Here is a tiny trained network, its code and every weight. The questions are about switching its units off for an input and a target symbol, where a switched-off unit gives its printed mean instead of its output.

import numpy as np


def w(rows, s, z=0):
    codes = np.array(rows[::2]) - 128.0
    scale = np.full(codes.shape[1], s)
    scale[-1] = z or s
    return codes * scale


def f(y):
    return y / 2 * (1 + np.tanh(0.7978845608 * (y + 0.044715 * y**3)))


def softmax(a):
    e = np.exp(a - a.max(-1, keepdims=True))
    return e / e.sum(-1, keepdims=True)


def log_softmax(a):
    a = a - a.max(-1, keepdims=True)
    return a - np.log(np.exp(a).sum(-1, keepdims=True))


def net(x, mask):
    ids = ['ΔΣαθτψω'.index(c) for c in x.split()]
    T = len(ids)
    res = E[ids] + P[:T]
    u = 0
    for l in range(2):
        r = res
        for j in range(2):
            rows = slice(2 * j, 2 * j + 2)
            q, k, v = (r @ M[l][rows].T for M in (Q, K, V))
            z = softmax(np.where(np.tri(T) > 0, q @ k.T / 2**0.5, -1e9)) @ v
            o = O[l][rows]
            res = res + np.where(mask[u + j], z, o[:, -1]) @ o[:, :-1]
        u += 2
        y = f(res @ A[l][:, :-1].T + A[l][:, -1])
        res = res + np.where(mask[u : u + 8], y, B[l][:, -1]) @ B[l][:, :-1]
        u += 8
    return log_softmax(res[-1] @ U[:, :-1].T + U[:, -1])


Q, K, V, O, A, B = {}, {}, {}, {}, {}, {}
E = w([
[52,75,2,177],'Δ',
[24,157,157,236],'Σ',
[200,120,191,187],'α',
[83,207,126,41],'θ',
[136,163,77,167],'τ',
[68,63,76,66],'ψ',
[154,49,9,150],'ω',
],0.009)
P = w([
[193,253,49,153],'0',
[152,187,79,154],'1',
[140,161,97,148],'2',
[131,142,108,140],'3',
[124,134,117,131],'4',
[121,128,125,122],'5',
[115,124,130,114],'6',
[113,120,135,105],'7',
[110,118,141,98],'8',
[108,119,146,92],'9',
[106,115,149,86],'10',
[104,107,150,81],'11',
[106,113,157,75],'12',
[102,114,159,71],'13',
],0.0058)
Q[0] = w([
[219,78,108,8],'0.h0',
[194,116,206,138],'0.h0',
[201,108,166,168],'0.h1',
[165,86,39,125],'0.h1',
],0.012)
K[0] = w([
[250,43,110,108],'0.h0',
[187,153,209,148],'0.h0',
[180,125,176,169],'0.h1',
[161,81,74,80],'0.h1',
],0.012)
V[0] = w([
[186,160,88,139],'0.h0',
[210,147,254,159],'0.h0',
[7,156,165,186],'0.h1',
[107,146,56,119],'0.h1',
],0.0082)
O[0] = w([
[123,89,115,72,194],'0.h0',
[60,18,230,161,6],'0.h0',
[211,1,230,98,233],'0.h1',
[194,192,75,73,226],'0.h1',
],0.0054,0.0017)
A[0] = w([
[139,130,170,162,42],'0.n0',
[98,128,157,26,7],'0.n1',
[159,131,87,123,60],'0.n2',
[127,95,156,166,102],'0.n3',
[122,32,99,129,151],'0.n4',
[253,107,131,139,164],'0.n5',
[59,48,191,126,43],'0.n6',
[62,170,106,210,172],'0.n7',
],0.014,0.0022)
B[0] = w([
[64,116,124,106,180],'0.n0',
[6,144,88,116,128],'0.n1',
[48,96,149,97,199],'0.n2',
[71,141,176,89,209],'0.n3',
[87,124,92,180,187],'0.n4',
[66,179,77,234,251],'0.n5',
[169,34,237,69,253],'0.n6',
[90,159,92,223,252],'0.n7',
],0.016,0.0026)
Q[1] = w([
[133,123,89,43],'1.h0',
[149,192,105,142],'1.h0',
[109,96,155,31],'1.h1',
[113,94,62,8],'1.h1',
],0.018)
K[1] = w([
[117,43,55,81],'1.h0',
[225,137,135,112],'1.h0',
[22,70,181,44],'1.h1',
[19,4,52,39],'1.h1',
],0.014)
V[1] = w([
[179,98,78,153],'1.h0',
[135,204,160,124],'1.h0',
[118,117,194,186],'1.h1',
[146,65,2,194],'1.h1',
],0.012)
O[1] = w([
[153,88,151,92,109],'1.h0',
[76,119,162,160,160],'1.h0',
[200,179,116,166,214],'1.h1',
[201,2,175,169,254],'1.h1',
],0.0091,0.007)
A[1] = w([
[178,206,157,126,195],'1.n0',
[145,134,168,137,251],'1.n1',
[187,87,133,15,142],'1.n2',
[164,54,180,99,141],'1.n3',
[230,71,237,5,82],'1.n4',
[215,68,205,65,103],'1.n5',
[121,120,141,190,53],'1.n6',
[128,118,144,49,130],'1.n7',
],0.013,0.0018)
B[1] = w([
[107,55,131,142,175],'1.n0',
[163,99,135,111,184],'1.n1',
[90,101,201,158,146],'1.n2',
[166,194,145,149,234],'1.n3',
[38,55,3,128,167],'1.n4',
[110,147,188,21,201],'1.n5',
[144,139,69,117,250],'1.n6',
[164,148,136,162,150],'1.n7',
],0.019,0.011)
U = w([
[162,109,6,220,154],'Δ',
[254,196,168,124,169],'Σ',
[143,142,96,165,3],'α',
[91,233,86,171,122],'θ',
[140,133,56,71,138],'τ',
[89,45,191,190,213],'ψ',
[117,178,98,167,59],'ω',
],0.0045,0.0037)

Each question gives the input, a string of symbols that net reads in full, and the target symbol t.
The units are the heads (2 rows each of Q, K, V and O) and the neurons (one row each of A and B). Each row of codes is followed by its name. A weight is (code - 128) times the scale printed after its matrix; where a second scale follows, it is the last column's (O, A, B and U).
mask holds one flag per unit, layer by layer, with each layer's heads first. A switched-off unit (its flag False) gives its mean, the last column of its rows in O or B, instead of its output. The means were averaged over made-up inputs and are rounded, as every weight is.
A unit's drop is (log p(t) with every unit on - log p(t) with that unit switched off) / (log p(t) with every unit on - log p(t) with every unit switched off).
The circuit of an input: a set's keep is (log p(t) with only the set's units on - log p(t) with every unit switched off) / (log p(t) with every unit on - log p(t) with every unit switched off). Starting from the 12 units with the biggest drops (on a tie, the unit counted first), units are removed one at a time, each time the one whose removal leaves the highest keep (on an exact tie, the one counted first), for as long as the keep stays at least 0.8.
circuit, biggest first: the units of the circuit, biggest drop first
unit that matters most: the unit with the biggest drop
top k neurons in layer l: the k neurons of layer l with the biggest drops, biggest first
which heads matter: for each layer, one digit per head in row order, 1 if its drop is at least 0.15 and else 0, layers parted by /
input θ Σ α α Δ α α Δ Δ Σ Σ ω, target Δ: top 3 neurons in layer 0 : [0.n2; 0.n5; 0.n4]
input α α α Σ Σ Σ, target τ: circuit, biggest first : [0.h1; 1.n4; 0.n6; 1.n5]
input τ ψ θ ψ τ ψ τ α Σ, target Δ: circuit, biggest first : [0.n7; 1.n5]
input α Σ Δ α ω Δ Δ α, target τ: top 4 neurons in layer 0 : [0.n5; 0.n6; 0.n2; 0.n7]
input Δ ω θ θ ψ α ψ Δ Δ Δ Σ, target Δ: circuit, biggest first : [0.n7; 1.n6; 1.h1]
input Σ ω α Σ α Δ α α ω, target Σ: top 3 neurons in layer 0 : [0.n4; 0.n7; 0.n2]
input α α α Δ α Δ θ θ Δ α α ψ, target ψ: circuit, biggest first : [1.n2; 0.n5]
input α Σ Δ α ψ, target ψ: which heads matter : 00 / 11
input τ τ τ α θ, target θ: circuit, biggest first : [1.h1; 0.n1]
input τ α Σ τ Σ Σ α, target Σ: top 3 neurons in layer 0 : [0.n2; 0.n5; 0.n6]
input α Σ Σ Δ α, target Σ: top 3 neurons in layer 0 : [0.n6; 0.n5; 0.n7]
input ω α Δ ω, target Σ: circuit, biggest first : [1.h1; 0.n7; 1.n3]
input ψ ψ θ α τ ψ Σ ω α Σ τ, target Σ: circuit, biggest first : [1.n4]
input ω Σ α, target Δ: circuit, biggest first : [0.n5; 1.n5]
input α ψ α α α ω α τ, target Δ: unit that matters most : 0.h0
input α α Σ Σ τ, target Δ: top 2 neurons in layer 0 : [0.n6; 0.n2]
input ψ α ψ Δ α Δ ω τ ω α, target τ: which heads matter : 11 / 00
input Δ α ψ τ ψ α ψ ψ θ, target ψ: top 3 neurons in layer 0 : [0.n2; 0.n3; 0.n5]
input ψ ω θ α, target Δ: circuit, biggest first : [1.n5; 0.n5]
input Σ α α τ Δ θ ω Σ Δ α ω Δ, target τ: which heads matter : 11 / 11
input Σ τ α ω Δ α α Δ α, target ψ: unit that matters most : 0.h1
input ω Σ τ α Σ α α α α ω Σ Δ, target Δ: top 2 neurons in layer 0 : [0.n2; 0.n7]
input α Σ Δ Δ, target Σ: which heads matter : 01 / 01
input θ ω Δ α Δ, target Σ: top 4 neurons in layer 1 : [1.n3; 1.n4; 1.n5; 1.n0]
input Δ Δ Σ Σ τ ω Σ, target τ: which heads matter : 11 / 00
input α Σ τ Δ Δ α α ω ω Δ Σ, target Σ: which heads matter : 10 / 01
